Below are the code and all the weights of a small trained network. Each question names an input and a class and asks about switching units off, where a switched-off unit gives its printed mean instead of its output.

import numpy as np


def w(rows, s, z=0):
    codes = np.array(rows[::2]) - 128.0
    scale = np.full(codes.shape[1], s)
    scale[-1] = z or s
    return codes * scale


def f(y):
    return y / 2 * (1 + np.tanh(0.7978845608 * (y + 0.044715 * y**3)))


def log_softmax(a):
    a = a - a.max(-1, keepdims=True)
    return a - np.log(np.exp(a).sum(-1, keepdims=True))


def net(x, mask):
    res = np.array(x, float).reshape(1, 7) / 4 @ E
    y = f(res @ A[0][:, :-1].T + A[0][:, -1])
    res = res + np.where(mask, y, B[0][:, -1]) @ B[0][:, :-1]
    return log_softmax(res[-1] @ U[:, :-1].T + U[:, -1])


A, B = {}, {}
E = w([
[90,131,160,164,2,6,86,160,140,41,73],'x0',
[78,122,186,140,169,113,151,89,113,59,213],'x1',
[11,218,121,132,111,171,79,163,6,171,99],'x2',
[80,30,209,50,65,161,138,206,158,183,128],'x3',
[116,30,213,180,147,119,118,145,64,128,44],'x4',
[124,146,167,199,82,158,156,65,58,141,128],'x5',
[67,119,143,87,70,139,153,76,203,19,80],'x6',
],0.0098)
A[0] = w([
[132,144,112,108,171,111,146,136,150,128,180,210],'neuron 1',
[153,124,153,148,104,122,106,155,115,134,56,242],'neuron 2',
[100,115,116,126,134,121,105,150,161,80,128,117],'neuron 3',
[168,125,108,142,164,161,143,134,105,151,116,176],'neuron 4',
[145,101,99,190,110,49,124,92,155,82,93,143],'neuron 5',
[89,150,94,146,132,116,122,116,98,90,127,252],'neuron 6',
[117,168,152,151,127,154,167,78,158,110,186,151],'neuron 7',
[171,136,138,148,120,72,132,117,128,81,101,150],'neuron 8',
[157,118,85,129,134,131,156,99,137,117,151,117],'neuron 9',
[94,113,146,111,87,129,127,106,125,79,145,131],'neuron 10',
[114,133,160,178,130,126,92,131,72,165,152,152],'neuron 11',
[126,127,164,166,137,120,115,156,5,146,130,222],'neuron 12',
[129,127,135,162,124,118,120,118,62,157,104,95],'neuron 13',
[114,115,135,114,132,158,152,130,143,132,140,185],'neuron 14',
[103,146,145,173,135,112,136,150,68,167,117,118],'neuron 15',
[141,13,223,109,136,125,159,179,148,167,155,163],'neuron 16',
[48,136,183,136,153,94,116,109,120,47,125,144],'neuron 17',
[147,130,109,145,133,155,139,69,109,142,161,206],'neuron 18',
[166,124,108,145,196,165,133,107,92,167,124,135],'neuron 19',
[88,116,126,140,136,123,124,127,116,113,126,132],'neuron 20',
[57,119,146,117,85,157,91,140,89,144,73,159],'neuron 21',
],0.016,0.0039)
B[0] = w([
[167,124,164,179,189,187,83,107,86,143,99,182],'neuron 1',
[61,129,129,155,136,186,142,92,92,196,136,192],'neuron 2',
[162,118,117,163,174,125,154,169,112,165,127,161],'neuron 3',
[150,143,151,186,186,165,92,114,155,139,97,188],'neuron 4',
[84,118,86,48,96,110,153,181,200,54,207,197],'neuron 5',
[170,96,148,137,174,106,160,173,113,165,137,189],'neuron 6',
[161,91,157,131,178,142,73,90,50,141,170,187],'neuron 7',
[110,100,27,48,86,100,100,166,152,55,231,175],'neuron 8',
[105,98,108,150,161,130,125,107,92,137,197,165],'neuron 9',
[141,125,178,174,130,149,100,74,109,184,137,178],'neuron 10',
[118,96,155,122,103,68,137,156,63,153,171,208],'neuron 11',
[93,51,172,87,135,81,181,123,12,176,152,250],'neuron 12',
[124,97,169,131,133,160,190,104,130,175,151,191],'neuron 13',
[175,87,119,124,136,94,118,116,117,136,148,155],'neuron 14',
[81,62,163,121,118,91,186,200,106,149,153,205],'neuron 15',
[183,88,189,96,116,29,167,239,149,108,147,240],'neuron 16',
[190,75,254,161,209,58,98,163,89,158,120,216],'neuron 17',
[209,119,143,112,155,126,100,68,100,138,128,187],'neuron 18',
[180,233,147,215,173,206,73,77,108,182,54,217],'neuron 19',
[113,109,121,137,162,118,139,146,123,166,114,152],'neuron 20',
[82,63,139,118,158,171,195,128,106,203,147,222],'neuron 21',
],0.0097,0.023)
U = w([
[188,116,217,199,124,153,118,93,54,187,29,186],'0',
[149,133,113,140,42,77,157,77,60,84,26,3],'1',
[142,61,174,110,101,61,172,141,59,128,174,248],'2',
[220,127,141,112,85,55,111,189,204,32,119,139],'3',
[162,186,111,188,115,194,12,15,74,102,124,16],'4',
[2,120,60,114,39,186,210,116,144,105,121,17],'5',
],0.0081,0.0027)

Each question gives the input, the list of numbers given to net, and the class t.
The units are the neurons (one row each of A and B). Each row of codes is followed by its name. A weight is (code - 128) times the scale printed after its matrix; where a second scale follows, it is the last column's (A, B and U).
mask holds one flag per neuron, in row order. A switched-off neuron (its flag False) gives its mean, the last column of its row in B, instead of its output. The means were averaged over made-up inputs and are rounded, as every weight is.
A unit's drop is (log p(t) with every unit on - log p(t) with that unit switched off) / (log p(t) with every unit on - log p(t) with every unit switched off).
The circuit of an input: a set's keep is (log p(t) with only the set's units on - log p(t) with every unit switched off) / (log p(t) with every unit on - log p(t) with every unit switched off). Starting from the 12 units with the biggest drops (on a tie, the unit counted first), units are removed one at a time, each time the one whose removal leaves the highest keep (on an exact tie, the one counted first), for as long as the keep stays at least 0.8.
units of the circuit, in order: the units of the circuit, biggest drop first
top k neurons: the k neurons with the biggest drops, biggest first
drop of u: that unit's drop, to one decimal
input [-2,-5,8,-3,5,6,1], class 2: units of the circuit, in order	[neuron 12]
input [3,-1,-4,1,-5,2,2], class 3: top 3 neurons	[neuron 12; neuron 21; neuron 2]
input [5,0,-4,-1,5,-5,5], class 3: top 2 neurons	[neuron 12; neuron 5]
input [-1,-6,4,-4,-8,-1,8], class 4: top 3 neurons	[neuron 16; neuron 12; neuron 17]
input [-8,-3,5,1,-3,-3,-1], class 0: top 2 neurons	[neuron 8; neuron 5]
input [-5,1,-7,-7,8,-2,-5], class 0: top 2 neurons	[neuron 19; neuron 16]
input [1,2,0,7,-6,-6,-3], class 3: top 2 neurons	[neuron 12; neuron 21]
input [-4,-8,4,2,-6,1,5], class 5: top 2 neurons	[neuron 17; neuron 19]
input [-2,-6,1,3,1,2,1], class 0: top 2 neurons	[neuron 5; neuron 8]
input [6,-3,1,0,-4,5,1], class 5: top 2 neurons	[neuron 16; neuron 12]
input [4,-8,1,-8,2,6,7], class 5: top 2 neurons	[neuron 5; neuron 16]
input [3,-1,-2,2,-7,6,2], class 4: top 3 neurons	[neuron 16; neuron 12; neuron 15]
input [4,-8,-4,1,-4,-1,-7], class 3: drop of neuron 19	0.2
input [-3,4,-2,1,-1,-2,1], class 0: drop of neuron 8	0.3
input [2,-6,1,-3,-7,-2,6], class 3: drop of neuron 12	0.2
input [-2,-5,-4,1,-6,0,-2], class 4: drop of neuron 17	0.1
input [2,-4,-5,3,2,2,-1], class 3: top neuron	[neuron 12]
input [-8,-1,6,3,-5,-1,-1], class 0: top 2 neurons	[neuron 8; neuron 5]
